Here is a tiny trained network, its code and every weight. The questions are about switching its units off for an input and a class, where a switched-off unit gives its printed mean instead of its output.

import numpy as np


def w(rows, s, z=0):
    codes = np.array(rows[::2]) - 128.0
    scale = np.full(codes.shape[1], s)
    scale[-1] = z or s
    return codes * scale


def f(y):
    return y / 2 * (1 + np.tanh(0.7978845608 * (y + 0.044715 * y**3)))


def log_softmax(a):
    a = a - a.max(-1, keepdims=True)
    return a - np.log(np.exp(a).sum(-1, keepdims=True))


def net(x, mask):
    res = np.array(x, float).reshape(1, 5) / 4 @ E
    y = f(res @ A[0][:, :-1].T + A[0][:, -1])
    res = res + np.where(mask, y, B[0][:, -1]) @ B[0][:, :-1]
    return log_softmax(res[-1] @ U[:, :-1].T + U[:, -1])


A, B = {}, {}
E = w([
[108,110,133,122],'x0',
[234,22,99,147],'x1',
[145,151,100,128],'x2',
[196,125,171,2],'x3',
[129,123,152,134],'x4',
],0.0099)
A[0] = w([
[149,118,116,132,38],'neuron 1',
[126,119,108,117,137],'neuron 2',
[98,114,95,251,85],'neuron 3',
[130,135,107,158,110],'neuron 4',
[180,53,95,162,33],'neuron 5',
[141,142,115,148,221],'neuron 6',
[144,142,121,111,90],'neuron 7',
[80,181,135,119,7],'neuron 8',
[160,125,146,40,124],'neuron 9',
[160,138,129,76,84],'neuron 10',
[86,170,131,114,34],'neuron 11',
[120,118,113,169,96],'neuron 12',
[131,128,133,146,209],'neuron 13',
[146,79,97,139,4],'neuron 14',
],0.023,0.002)
B[0] = w([
[102,141,163,127,142],'neuron 1',
[146,104,146,146,132],'neuron 2',
[111,16,68,50,251],'neuron 3',
[147,78,166,92,151],'neuron 4',
[146,248,209,188,225],'neuron 5',
[80,135,126,105,143],'neuron 6',
[116,95,175,106,140],'neuron 7',
[180,219,163,177,197],'neuron 8',
[104,63,45,59,221],'neuron 9',
[94,49,96,153,183],'neuron 10',
[145,162,206,207,184],'neuron 11',
[96,124,79,95,165],'neuron 12',
[175,128,84,130,139],'neuron 13',
[141,212,152,174,174],'neuron 14',
],0.015,0.017)
U = w([
[106,2,80,80,252],'0',
[140,141,159,167,4],'1',
],0.017,0.0018)

Each question gives the input, the list of numbers given to net, and the class t.
The units are the neurons (one row each of A and B). Each row of codes is followed by its name. A weight is (code - 128) times the scale printed after its matrix; where a second scale follows, it is the last column's (A, B and U).
mask holds one flag per neuron, in row order. A switched-off neuron (its flag False) gives its mean, the last column of its row in B, instead of its output. The means were averaged over made-up inputs and are rounded, as every weight is.
A unit's drop is (log p(t) with every unit on - log p(t) with that unit switched off) / (log p(t) with every unit on - log p(t) with every unit switched off).
The circuit of an input: a set's keep is (log p(t) with only the set's units on - log p(t) with every unit switched off) / (log p(t) with every unit on - log p(t) with every unit switched off). Starting from the 12 units with the biggest drops (on a tie, the unit counted first), units are removed one at a time, each time the one whose removal leaves the highest keep (on an exact tie, the one counted first), for as long as the keep stays at least 0.8.
circuit, biggest first: the units of the circuit, biggest drop first
top k neurons: the k neurons with the biggest drops, biggest first
drop when u is switched off: that unit's drop, to one decimal
input [3,-2,-6,1,7], class 1: circuit, biggest first : neuron 3
input [-5,7,-7,6,4], class 1: top 3 neurons : neuron 5; neuron 3; neuron 14
input [5,8,-1,-7,-3], class 1: top 3 neurons : neuron 5; neuron 14; neuron 9
input [1,-6,-5,-6,-1], class 0: top 3 neurons : neuron 3; neuron 5; neuron 14
input [-5,6,-3,5,5], class 1: top 3 neurons : neuron 5; neuron 3; neuron 14
input [7,-7,-7,-8,-3], class 0: top 2 neurons : neuron 3; neuron 5
input [-2,8,-1,-6,5], class 1: top 3 neurons : neuron 5; neuron 14; neuron 9
input [-3,-5,-2,-6,-2], class 0: top 2 neurons : neuron 3; neuron 5
input [-6,-3,7,-8,6], class 0: drop when neuron 3 is switched off : 0.3
input [2,7,2,-5,0], class 1: drop when neuron 14 is switched off : 0.3
input [3,7,6,-4,-8], class 1: drop when neuron 5 is switched off : 2.6
